Below are the code and all the weights of a small trained network. Each question names an input and a class and asks about switching units off, where a switched-off unit gives its printed mean instead of its output.

import numpy as np


def w(rows, s, z=0):
    codes = np.array(rows[::2]) - 128.0
    scale = np.full(codes.shape[1], s)
    scale[-1] = z or s
    return codes * scale


def f(y):
    return y / 2 * (1 + np.tanh(0.7978845608 * (y + 0.044715 * y**3)))


def log_softmax(a):
    a = a - a.max(-1, keepdims=True)
    return a - np.log(np.exp(a).sum(-1, keepdims=True))


def net(x, mask):
    res = np.array(x, float).reshape(1, 4) / 4 @ E
    y = f(res @ A[0][:, :-1].T + A[0][:, -1])
    res = res + np.where(mask, y, B[0][:, -1]) @ B[0][:, :-1]
    return log_softmax(res[-1] @ U[:, :-1].T + U[:, -1])


A, B = {}, {}
E = w([
[105,6,53,164,84,68,103,57,125,122],'x0',
[97,95,153,35,179,112,44,143,111,56],'x1',
[47,142,183,105,87,91,190,78,32,110],'x2',
[128,128,128,127,128,128,128,128,128,128],'x3',
],0.012)
A[0] = w([
[131,82,81,197,94,125,179,106,136,151,154],'n0',
[144,140,156,98,114,161,100,124,117,126,72],'n1',
[111,61,109,78,128,113,70,109,107,92,43],'n2',
[102,165,174,136,135,126,147,136,112,118,112],'n3',
[151,248,170,151,142,160,170,159,137,143,255],'n4',
[136,111,132,93,143,134,43,145,156,111,136],'n5',
[143,108,130,136,115,134,104,120,147,131,97],'n6',
[91,139,154,140,92,124,185,109,76,120,135],'n7',
[126,207,182,49,171,147,94,171,127,106,175],'n8',
[182,140,89,170,123,152,152,143,189,152,224],'n9',
[102,132,151,128,88,120,234,101,80,135,118],'n10',
[58,114,181,71,109,103,159,97,41,103,23],'n11',
],0.018,0.0059)
B[0] = w([
[150,171,115,208,127,75,104,102,117,157,204],'n0',
[139,154,131,134,133,92,118,111,106,125,145],'n1',
[108,20,139,122,137,135,148,150,169,85,199],'n2',
[145,144,142,136,146,127,158,224,189,141,168],'n3',
[87,39,158,54,87,223,189,143,162,125,255],'n4',
[153,108,92,71,196,139,120,102,127,61,193],'n5',
[142,107,132,130,159,114,119,166,137,167,143],'n6',
[81,129,60,98,164,126,175,117,124,134,197],'n7',
[154,254,132,146,144,104,58,103,65,118,231],'n8',
[140,84,169,143,45,161,61,128,125,127,207],'n9',
[97,120,85,117,186,137,208,76,120,145,212],'n10',
[53,162,224,177,36,92,107,181,128,129,219],'n11',
],0.027)
U = w([
[76,52,221,133,40,159,92,159,183,106,250],'0',
[254,112,82,242,87,118,38,106,176,216,229],'1',
[252,195,105,75,208,165,39,134,112,97,80],'2',
[185,34,90,102,232,113,92,156,222,70,26],'3',
[110,129,99,81,149,181,209,152,197,187,66],'4',
[113,161,48,221,175,57,162,104,144,198,59],'5',
[126,240,177,160,130,91,90,224,116,124,109],'6',
],0.0076,0.0023)

Each question gives the input, the list of numbers given to net, and the class t.
The units are the neurons (one row each of A and B). Each row of codes is followed by its name. A weight is (code - 128) times the scale printed after its matrix; where a second scale follows, it is the last column's (A, B and U).
mask holds one flag per neuron, in row order. A switched-off neuron (its flag False) gives its mean, the last column of its row in B, instead of its output. The means were averaged over made-up inputs and are rounded, as every weight is.
A unit's drop is (log p(t) with every unit on - log p(t) with that unit switched off) / (log p(t) with every unit on - log p(t) with every unit switched off).
The circuit of an input: a set's keep is (log p(t) with only the set's units on - log p(t) with every unit switched off) / (log p(t) with every unit on - log p(t) with every unit switched off). Starting from all 12 units, units are removed one at a time, each time the one whose removal leaves the highest keep (on an exact tie, the one counted first), for as long as the keep stays at least 0.8.
units of the circuit, in order: the units of the circuit, biggest drop first
k most important neurons: the k neurons with the biggest drops, biggest first
drop of u: that unit's drop, to one decimal
input [2,-8,6,1], class 5: units of the circuit, in order -> (n0)
input [7,0,5,3], class 5: 3 most important neurons -> (n4 n0 n9)
input [-7,1,-8,0], class 2: 2 most important neurons -> (n8 n11)
input [-7,1,-8,8], class 2: 4 most important neurons -> (n8 n11 n5 n2)
input [7,2,0,-3], class 3: 4 most important neurons -> (n11 n2 n4 n9)
input [-1,1,8,4], class 6: 2 most important neurons -> (n11 n4)
input [1,-4,-5,1], class 1: 3 most important neurons -> (n4 n11 n0)
input [-8,1,-5,-1], class 2: 2 most important neurons -> (n8 n11)
input [-8,-2,7,5], class 4: 2 most important neurons -> (n4 n10)
input [-6,3,-8,0], class 2: drop of n8 -> 0.5
input [-8,7,8,5], class 6: drop of n8 -> 1.4
input [-7,5,4,-2], class 6: drop of n8 -> 1.4
